Here is a tiny trained network, its code and every weight. The questions are about switching its units off for an input and a class, where a switched-off unit gives its printed mean instead of its output.

import numpy as np


def w(rows, s, z=0):
    codes = np.array(rows[::2]) - 128.0
    scale = np.full(codes.shape[1], s)
    scale[-1] = z or s
    return codes * scale


def f(y):
    return y / 2 * (1 + np.tanh(0.7978845608 * (y + 0.044715 * y**3)))


def log_softmax(a):
    a = a - a.max(-1, keepdims=True)
    return a - np.log(np.exp(a).sum(-1, keepdims=True))


def net(x, mask):
    res = np.array(x, float).reshape(1, 3) / 4 @ E
    y = f(res @ A[0][:, :-1].T + A[0][:, -1])
    res = res + np.where(mask, y, B[0][:, -1]) @ B[0][:, :-1]
    return log_softmax(res[-1] @ U[:, :-1].T + U[:, -1])


A, B = {}, {}
E = w([
[166,138,108,236,254],'x0',
[143,35,87,41,173],'x1',
[206,203,215,55,183],'x2',
],0.0095)
A[0] = w([
[145,188,133,163,119,133],'N0',
[125,233,170,193,113,110],'N1',
[121,116,79,182,99,174],'N2',
[65,85,138,130,75,162],'N3',
[81,226,141,200,22,38],'N4',
[125,55,115,147,140,51],'N5',
[84,198,160,164,145,121],'N6',
[99,167,175,55,15,191],'N7',
[65,121,104,122,95,133],'N8',
[122,209,167,64,11,1],'N9',
[96,112,104,127,96,152],'N10',
[43,76,85,249,74,156],'N11',
[44,89,118,125,37,169],'N12',
[87,102,76,243,91,18],'N13',
[128,59,106,96,49,121],'N14',
[167,129,143,59,121,23],'N15',
[80,66,146,133,124,111],'N16',
[158,135,115,107,142,176],'N17',
[142,98,98,169,147,85],'N18',
],0.013,0.0086)
B[0] = w([
[188,131,162,126,100,161],'N0',
[196,148,107,214,63,193],'N1',
[107,124,59,90,110,179],'N2',
[168,158,123,154,63,190],'N3',
[2,77,103,52,195,193],'N4',
[41,135,111,132,85,140],'N5',
[193,152,135,118,89,166],'N6',
[27,55,92,82,215,250],'N7',
[149,154,110,183,125,169],'N8',
[217,161,216,86,255,195],'N9',
[174,113,91,140,99,165],'N10',
[51,69,150,45,250,235],'N11',
[201,155,132,208,29,224],'N12',
[216,176,213,121,211,179],'N13',
[119,180,94,157,57,197],'N14',
[25,91,76,148,98,151],'N15',
[93,137,135,149,85,150],'N16',
[133,145,170,128,159,156],'N17',
[93,109,144,69,112,144],'N18',
],0.015,0.016)
U = w([
[10,76,136,100,172,85],'0',
[146,129,233,110,225,254],'1',
[162,177,155,208,74,38],'2',
],0.011,0.0025)

Each question gives the input, the list of numbers given to net, and the class t.
The units are the neurons (one row each of A and B). Each row of codes is followed by its name. A weight is (code - 128) times the scale printed after its matrix; where a second scale follows, it is the last column's (A, B and U).
mask holds one flag per neuron, in row order. A switched-off neuron (its flag False) gives its mean, the last column of its row in B, instead of its output. The means were averaged over made-up inputs and are rounded, as every weight is.
A unit's drop is (log p(t) with every unit on - log p(t) with that unit switched off) / (log p(t) with every unit on - log p(t) with every unit switched off).
The circuit of an input: a set's keep is (log p(t) with only the set's units on - log p(t) with every unit switched off) / (log p(t) with every unit on - log p(t) with every unit switched off). Starting from the 12 units with the biggest drops (on a tie, the unit counted first), units are removed one at a time, each time the one whose removal leaves the highest keep (on an exact tie, the one counted first), for as long as the keep stays at least 0.8.
circuit, biggest first: the units of the circuit, biggest drop first
top k neurons: the k neurons with the biggest drops, biggest first
drop when u is switched off: that unit's drop, to one decimal
input [-1,4,-5], class 2: circuit, biggest first => (N7)
input [-2,1,8], class 0: top 2 neurons => (N15, N13)
input [-6,1,6], class 0: top 4 neurons => (N7, N15, N13, N12)
input [0,2,6], class 0: top 4 neurons => (N9, N13, N15, N12)
input [-1,7,8], class 0: top 2 neurons => (N15, N9)
input [0,1,6], class 0: top 2 neurons => (N9, N13)
input [-4,7,0], class 2: top 3 neurons => (N11, N4, N14)
input [3,-1,-8], class 1: top 3 neurons => (N13, N7, N11)
input [7,-1,2], class 2: top 2 neurons => (N11, N7)
input [6,-3,-7], class 1: top 2 neurons => (N13, N7)
input [6,-1,-4], class 1: top 3 neurons => (N13, N7, N4)
input [4,-6,-8], class 1: drop when N13 is switched off => 5.5
input [-3,5,-5], class 2: drop when N14 is switched off => 0.0
input [5,-7,-7], class 1: drop when N13 is switched off => 6.8
input [3,-7,-7], class 1: circuit, biggest first => (N13)
input [6,-7,-6], class 1: drop when N13 is switched off => 8.5
